Moves between states:
&: Kos->Mam, Bel->Kog, Nev->Las, Sim->Pav, Nud->Sez, Vod->Bir, Pav->Vus, Rog->Dud, Vib->Taf, Ras->Kek, Baf->Moz, Zol->Nev, Siv->Ser, Lom->Sak, Dat->Sim, Moz->Nad, Mam->Fef, Ger->Vot, Tir->Zas, Veg->Nef, Bav->Mot, Pel->Rog, Mib->Dum, Ser->Nid, Bof->Veg, Til->Baf, Nin->Suf, Puz->Tif, Bop->Ger, Fur->Nin, Zot->Toz, Zas->Ver, Dul->Bop, Gib->Seg, Mot->Zul, Vot->Dul, Bod->Tis, Lil->Kiz, Dum->Nif, Nef->Gim, Kom->Ras, Kam->Duk, Sez->Gub, Kub->Giz, Bek->Tep, Nid->Gaf, Nik->Vup, Gog->Bal, Fom->Fep, Tud->Riz, Mol->Kol, Dof->Zum, Toz->Bek, Dud->Gez, Taf->Bod, Vus->Dat, Zos->Fur, Gub->Ped, Kiz->Nik, Nol->Puz, Pak->Dof, Vup->Lil, Duk->Tud, Ros->Vod, Suf->Zos, Mel->Mib, Tif->Zaf, Ped->Nud, Bal->Fen, Gaf->Siv, Fef->Pif, Gim->Bof, Zuk->Pak, Las->Dap, Kol->Fom, Sak->Gib, Ver->Kip, Pif->Kos, Giz->Bel, Bap->Gog, Zaf->Nol, Gav->Kom, Kip->Tir, Kog->Kub, Sur->Bav, Tep->Zot, Nug->Ros, Nif->Mel, Tis->Vib, Fen->Bap, Zum->Zuk, Kek->Gav, Fep->Mol, Zul->Sur, Dap->Zol, Bir->Nug, Nad->Til, Seg->Lom, Gez->Pel, Riz->Kam
~: Kos->Pif, Bel->Giz, Nev->Zol, Sim->Dat, Nud->Ped, Vod->Ros, Pav->Sim, Rog->Pel, Vib->Tis, Ras->Kom, Baf->Til, Zol->Dap, Siv->Gaf, Lom->Seg, Dat->Vus, Moz->Baf, Mam->Kos, Ger->Bop, Tir->Kip, Veg->Bof, Bav->Sur, Pel->Gez, Mib->Mel, Ser->Siv, Bof->Gim, Til->Nad, Nin->Fur, Puz->Nol, Bop->Dul, Fur->Zos, Zot->Tep, Zas->Tir, Dul->Vot, Gib->Sak, Mot->Bav, Vot->Ger, Bod->Taf, Lil->Vup, Dum->Mib, Nef->Veg, Kom->Gav, Kam->Riz, Sez->Nud, Kub->Kog, Bek->Toz, Nid->Ser, Nik->Kiz, Gog->Bap, Fom->Kol, Tud->Duk, Mol->Fep, Dof->Pak, Toz->Zot, Dud->Rog, Taf->Vib, Vus->Pav, Zos->Suf, Gub->Sez, Kiz->Lil, Nol->Zaf, Pak->Zuk, Vup->Nik, Duk->Kam, Ros->Nug, Suf->Nin, Mel->Nif, Tif->Puz, Ped->Gub, Bal->Gog, Gaf->Nid, Fef->Mam, Gim->Nef, Zuk->Zum, Las->Nev, Kol->Mol, Sak->Lom, Ver->Zas, Pif->Fef, Giz->Kub, Bap->Fen, Zaf->Tif, Gav->Kek, Kip->Ver, Kog->Bel, Sur->Zul, Tep->Bek, Nug->Bir, Nif->Dum, Tis->Bod, Fen->Bal, Zum->Dof, Kek->Ras, Fep->Fom, Zul->Mot, Dap->Las, Bir->Vod, Nad->Moz, Seg->Gib, Gez->Dud, Riz->Tud
$: Kos->Nin, Bel->Vod, Nev->Tep, Sim->Gog, Nud->Vus, Vod->Puz, Pav->Bal, Rog->Ger, Vib->Riz, Ras->Zum, Baf->Bel, Zol->Bek, Siv->Veg, Lom->Las, Dat->Bap, Moz->Kog, Mam->Suf, Ger->Lil, Tir->Pif, Veg->Kip, Bav->Kol, Pel->Bop, Mib->Moz, Ser->Nef, Bof->Ver, Til->Giz, Nin->Nid, Puz->Mel, Bop->Vup, Fur->Ser, Zot->Kek, Zas->Kos, Dul->Nik, Gib->Zol, Mot->Fom, Vot->Kiz, Bod->Duk, Lil->Vib, Dum->Nad, Nef->Tir, Kom->Dof, Kam->Dud, Sez->Dat, Kub->Nug, Bek->Kom, Nid->Gim, Nik->Bod, Gog->Sur, Fom->Nud, Tud->Pel, Mol->Gub, Dof->Gib, Toz->Gav, Dud->Vot, Taf->Kam, Vus->Fen, Zos->Siv, Gub->Sim, Kiz->Taf, Nol->Nif, Pak->Sak, Vup->Tis, Duk->Gez, Ros->Nol, Suf->Gaf, Mel->Baf, Tif->Mib, Ped->Pav, Bal->Bav, Gaf->Bof, Fef->Zos, Gim->Zas, Zuk->Lom, Las->Zot, Kol->Ped, Sak->Dap, Ver->Mam, Pif->Fur, Giz->Ros, Bap->Zul, Zaf->Dum, Gav->Pak, Kip->Fef, Kog->Bir, Sur->Mol, Tep->Ras, Nug->Zaf, Nif->Til, Tis->Tud, Fen->Mot, Zum->Seg, Kek->Zuk, Fep->Sez, Zul->Fep, Dap->Toz, Bir->Tif, Nad->Kub, Seg->Nev, Gez->Dul, Riz->Rog
+: Kos->Nol, Bel->Vib, Nev->Nud, Sim->Suf, Nud->Pif, Vod->Riz, Pav->Zos, Rog->Dap, Vib->Pak, Ras->Fen, Baf->Lil, Zol->Ped, Siv->Moz, Lom->Fep, Dat->Nin, Moz->Kiz, Mam->Puz, Ger->Toz, Tir->Nug, Veg->Kog, Bav->Veg, Pel->Las, Mib->Vot, Ser->Nad, Bof->Bel, Til->Vup, Nin->Nif, Puz->Rog, Bop->Zot, Fur->Dum, Zot->Dat, Zas->Ros, Dul->Tep, Gib->Kol, Mot->Nef, Vot->Bek, Bod->Zum, Lil->Gav, Dum->Dul, Nef->Kub, Kom->Bal, Kam->Gib, Sez->Kos, Kub->Bod, Bek->Pav, Nid->Til, Nik->Ras, Gog->Gaf, Fom->Tir, Tud->Lom, Mol->Ver, Dof->Bav, Toz->Sim, Dud->Zol, Taf->Dof, Vus->Fur, Zos->Mib, Gub->Mam, Kiz->Kom, Nol->Pel, Pak->Sur, Vup->Kek, Duk->Seg, Ros->Tud, Suf->Mel, Mel->Ger, Tif->Dud, Ped->Fef, Bal->Siv, Gaf->Baf, Fef->Tif, Gim->Giz, Zuk->Zul, Las->Sez, Kol->Kip, Sak->Mol, Ver->Vod, Pif->Zaf, Giz->Tis, Bap->Nid, Zaf->Gez, Gav->Gog, Kip->Bir, Kog->Taf, Sur->Bof, Tep->Vus, Nug->Duk, Nif->Bop, Tis->Zuk, Fen->Ser, Zum->Mot, Kek->Bap, Fep->Zas, Zul->Gim, Dap->Gub, Bir->Kam, Nad->Nik, Seg->Fom, Gez->Nev, Riz->Sak
!: Kos->Las, Bel->Sur, Nev->Zaf, Sim->Ger, Nud->Gez, Vod->Mol, Pav->Vot, Rog->Mam, Vib->Bof, Ras->Nad, Baf->Gog, Zol->Tif, Siv->Kom, Lom->Ros, Dat->Bop, Moz->Bal, Mam->Dap, Ger->Suf, Tir->Seg, Veg->Dof, Bav->Taf, Pel->Kos, Mib->Pav, Ser->Ras, Bof->Pak, Til->Bap, Nin->Zot, Puz->Gub, Bop->Nin, Fur->Tep, Zot->Nif, Zas->Lom, Dul->Fur, Gib->Bir, Mot->Bod, Vot->Zos, Bod->Nef, Lil->Gaf, Dum->Vus, Nef->Zum, Kom->Moz, Kam->Kip, Sez->Pel, Kub->Mot, Bek->Mib, Nid->Kek, Nik->Ser, Gog->Lil, Fom->Duk, Tud->Zas, Mol->Riz, Dof->Kog, Toz->Mel, Dud->Fef, Taf->Veg, Vus->Dul, Zos->Bek, Gub->Rog, Kiz->Siv, Nol->Sez, Pak->Bel, Vup->Nid, Duk->Tir, Ros->Fep, Suf->Toz, Mel->Sim, Tif->Ped, Ped->Dud, Bal->Kiz, Gaf->Gav, Fef->Zol, Gim->Zuk, Zuk->Giz, Las->Nol, Kol->Kam, Sak->Vod, Ver->Sak, Pif->Nev, Giz->Zul, Bap->Vup, Zaf->Nud, Gav->Baf, Kip->Gib, Kog->Bav, Sur->Vib, Tep->Dum, Nug->Fom, Nif->Dat, Tis->Gim, Fen->Nik, Zum->Kub, Kek->Til, Fep->Tud, Zul->Tis, Dap->Puz, Bir->Kol, Nad->Fen, Seg->Nug, Gez->Pif, Riz->Ver

In the rows, 25 stands for zero.

The rows follow the links: the fewer symbols apart two states are, the more alike their rows tend to be.

Each row is also shifted at random along 9 hidden directions that mean nothing.

Some states, each with a row of numbers:
Ver: 26 31 28 24 22 26 19 24 31 34 30 24 25 16 29 24 22 23 15 25 25 25 25 27 31 28 19 33 26 20 34 24 26 20 34 25 25 30 30
Bek: 32 22 23 19 23 23 23 25 21 27 29 21 20 29 19 27 16 23 31 26 30 20 25 22 21 18 21 26 26 30 19 25 25 22 28 30 32 27 16
Nik: 35 22 23 20 22 26 29 20 18 23 22 20 29 24 26 33 29 28 29 25 18 30 26 25 19 34 32 24 29 25 22 25 26 28 18 21 15 20 25
Dul: 26 26 25 28 20 25 21 25 24 32 30 25 25 20 24 25 28 24 17 23 23 28 27 34 26 29 24 29 27 23 26 29 28 17 22 25 24 27 25
Zas: 26 29 30 32 29 26 20 29 19 16 29 29 32 27 27 23 22 24 24 18 24 22 14 22 28 19 18 23 16 26 31 23 25 24 28 23 33 22 25
Vot: 21 29 29 16 22 26 22 24 21 29 30 26 12 22 23 22 24 23 25 25 24 29 27 15 26 15 21 26 29 27 25 29 28 15 26 29 33 27 27
Zaf: 24 29 21 24 21 25 25 26 25 28 30 21 27 24 31 30 20 19 30 21 30 18 27 28 32 31 27 28 30 24 29 21 28 26 30 26 24 25 24
Las: 29 27 21 23 24 24 20 23 18 28 34 32 24 20 25 28 15 26 29 24 27 24 20 16 27 29 22 25 20 25 22 21 31 23 31 24 23 23 35
Mam: 25 27 22 20 22 23 24 27 26 21 22 28 28 16 27 30 22 23 26 27 23 22 25 29 30 31 26 20 27 22 23 22 25 32 25 22 21 26 27
Nud: 28 22 22 27 16 25 20 16 26 32 31 23 32 31 25 23 18 26 22 27 20 28 27 19 22 32 25 33 15 30 32 25 29 22 24 21 19 24 27
Kub: 25 25 22 27 24 25 27 19 20 23 34 18 29 32 28 26 25 25 28 23 24 24 25 23 25 30 26 30 15 24 29 23 28 31 31 25 20 22 21
Siv: 30 21 24 33 23 26 24 21 23 20 25 16 33 36 25 19 22 25 22 25 22 24 25 29 19 22 24 27 19 33 30 29 23 24 25 28 28 21 18
Bof: 14 26 30 18 29 22 24 26 25 22 24 30 15 27 24 19 30 23 30 26 26 26 22 15 29 16 19 25 22 21 22 24 22 31 32 28 29 28 23
Fur: 21 19 21 25 20 24 24 23 31 33 24 19 29 31 26 21 24 25 23 24 21 24 30 35 25 23 24 30 26 30 25 29 24 22 22 28 22 28 14
Moz: 34 27 26 20 27 25 26 33 19 17 25 21 24 21 24 31 26 22 30 20 27 19 25 35 26 19 24 21 32 24 23 26 20 26 27 31 33 28 14
Dap: 15 22 22 29 24 25 27 22 32 29 19 25 20 31 21 21 22 21 25 29 29 22 27 22 26 24 26 24 31 28 22 22 25 24 24 27 24 22 27
Ser: 29 28 26 28 21 28 20 32 20 11 30 21 34 17 33 27 31 28 22 21 22 23 26 25 29 37 27 29 20 18 38 24 29 28 26 20 26 21 28
Vib: 29 24 30 25 27 25 27 16 20 27 27 29 20 29 19 23 24 23 21 26 22 32 19 19 21 19 19 24 23 26 20 27 24 22 29 25 25 21 26
Sur: 28 20 25 18 25 26 25 26 31 25 16 12 25 24 26 29 25 29 28 28 27 22 28 24 23 31 26 27 33 23 29 21 22 30 27 24 19 29 18
Dof: 21 25 24 19 29 24 28 25 27 27 24 27 15 26 24 23 28 25 30 27 29 24 27 16 22 21 28 26 25 24 21 22 22 26 26 26 26 26 26
Ped: 22 28 25 19 23 24 21 28 24 23 26 28 20 22 24 23 20 23 29 27 27 22 27 14 26 21 24 26 21 25 26 20 27 25 26 24 30 27 28
Taf: 26 23 22 28 26 24 30 18 29 36 28 25 21 29 23 22 24 25 18 27 26 28 28 32 18 21 26 28 21 26 22 30 21 22 26 29 23 27 23
Ras: 18 24 32 29 26 26 21 28 22 19 28 26 21 32 23 17 32 24 25 23 27 26 23 15 23 19 23 29 22 24 26 25 25 20 25 25 35 20 23
Kek: 30 21 24 12 24 24 22 23 23 35 29 24 19 17 25 27 25 33 26 27 23 29 24 16 24 28 24 29 30 24 23 27 28 19 27 25 19 30 29
Nef: 25 23 26 15 25 21 24 25 23 28 30 21 25 23 27 27 29 28 29 22 22 25 25 25 24 25 21 29 19 20 26 24 23 30 28 25 23 32 15
Kip: 35 30 28 26 24 22 26 25 22 23 22 35 30 16 25 27 25 24 17 22 15 31 23 34 21 21 24 20 19 23 24 26 18 24 18 19 26 27 27
Ger: 25 27 26 30 22 26 23 20 20 22 27 30 23 25 23 23 21 21 23 27 25 27 23 20 27 25 23 25 24 25 23 26 30 23 28 27 27 17 31
Dud: 17 30 21 18 23 26 24 23 25 28 30 18 15 23 26 25 23 23 30 27 30 22 30 13 27 25 25 24 27 24 31 23 31 23 27 28 26 27 28
Zuk: 24 22 27 33 31 27 25 26 26 20 23 22 27 29 23 22 29 30 21 24 26 26 22 24 21 24 24 22 21 24 26 26 24 23 22 22 25 22 24
Mot: 29 23 24 25 25 24 21 30 29 26 30 11 31 25 28 29 26 28 26 23 32 17 27 33 25 32 22 34 22 19 30 23 24 29 30 25 25 32 10
Nad: 23 27 27 18 21 27 24 22 21 27 30 24 20 25 30 22 30 24 26 23 21 30 25 18 27 23 25 30 28 26 29 28 28 19 28 27 25 24 27

From each start, follow one symbol. Which state do you reach?
Answers are names.
---
29 25 24 29 30 27 25 31 23 21 23 24 28 21 26 28 28 27 24 23 27 24 22 30 25 28 27 21 32 23 25 28 26 21 22 25 24 22 29
$: Tis
---
21 19 16 23 22 23 27 19 28 30 23 24 28 27 29 20 25 31 25 27 20 28 28 26 23 31 30 27 20 28 25 29 27 28 23 26 10 24 30
&: Gaf
---
15 26 28 27 30 25 27 26 21 20 23 30 20 29 21 22 26 23 29 22 26 26 19 17 27 15 23 17 26 28 20 24 27 23 20 25 30 21 28
&: Rog
---
30 24 23 17 25 23 24 31 20 24 21 34 22 13 24 31 25 30 29 25 25 25 22 25 27 29 28 20 33 22 16 23 25 26 19 23 22 26 32
$: Kek
---
19 23 32 32 33 24 26 33 28 19 21 27 23 29 20 21 37 24 22 22 28 23 23 30 22 16 22 22 22 21 19 24 17 24 19 22 35 25 13
!: Kub
---
36 26 27 26 26 26 28 26 31 30 18 20 28 24 23 31 21 24 20 25 27 23 26 34 19 23 26 24 35 25 25 24 18 20 20 22 27 28 19
+: Kol
---
19 22 23 34 19 27 23 20 34 30 20 22 29 29 25 17 22 23 14 28 21 27 30 32 27 27 25 28 27 30 30 29 25 21 24 28 21 21 27
!: Toz
---
14 26 20 23 24 22 28 28 25 26 24 35 22 22 26 22 30 20 27 23 25 24 28 31 31 23 29 23 24 23 17 25 25 29 23 27 24 25 27
+: Dul
---
28 28 33 28 28 26 27 25 23 23 24 26 26 26 23 29 30 22 21 20 22 29 19 29 22 19 23 22 29 24 24 25 21 20 20 21 29 24 19
+: Seg
---
31 23 23 31 25 26 28 18 24 27 26 18 27 32 22 30 16 22 26 27 28 22 22 26 23 28 24 24 27 27 23 23 25 28 31 26 21 21 21
&: Kam
---
23 24 25 25 24 22 24 25 24 27 27 35 22 27 20 25 23 21 27 23 27 24 23 23 25 22 26 25 21 25 15 20 24 25 23 21 30 24 25
$: Tep
---
25 23 24 32 22 26 21 22 24 27 29 29 30 26 26 18 21 26 19 23 20 28 22 27 26 23 22 27 19 31 28 31 27 18 25 26 26 22 29
$: Nid
---
26 25 22 27 26 23 26 21 18 15 24 27 24 32 19 26 18 22 32 27 26 22 24 16 19 21 26 18 15 29 19 20 27 31 22 22 30 18 25
+: Ped
---
23 30 22 22 30 24 31 28 25 20 22 23 19 24 25 30 25 20 33 24 32 18 27 22 25 23 30 19 28 22 22 20 24 31 25 26 27 25 24
~: Riz
---
22 22 24 16 32 21 29 26 25 33 26 29 19 22 25 26 28 27 27 23 24 26 22 32 25 17 21 23 28 25 16 28 21 26 27 29 20 34 19
&: Bel
---
27 20 27 22 26 26 23 25 18 12 21 19 27 33 23 25 23 23 33 24 24 23 21 20 26 20 20 22 25 28 24 24 24 32 30 28 29 19 16
&: Siv
---
28 22 20 22 24 23 28 23 25 27 23 26 21 28 21 24 24 26 28 29 26 25 28 25 18 25 29 26 25 26 18 26 21 26 23 26 23 23 24
&: Ras
---
28 26 27 27 29 24 27 27 22 23 28 27 25 23 24 28 33 26 23 22 25 26 22 33 22 25 25 24 21 19 21 24 22 28 23 22 26 26 20
&: Tis
---
26 24 28 24 23 25 22 23 31 31 24 22 24 27 25 23 20 23 23 26 29 23 24 20 27 25 22 31 28 25 29 23 24 22 33 24 26 26 26
+: Ver
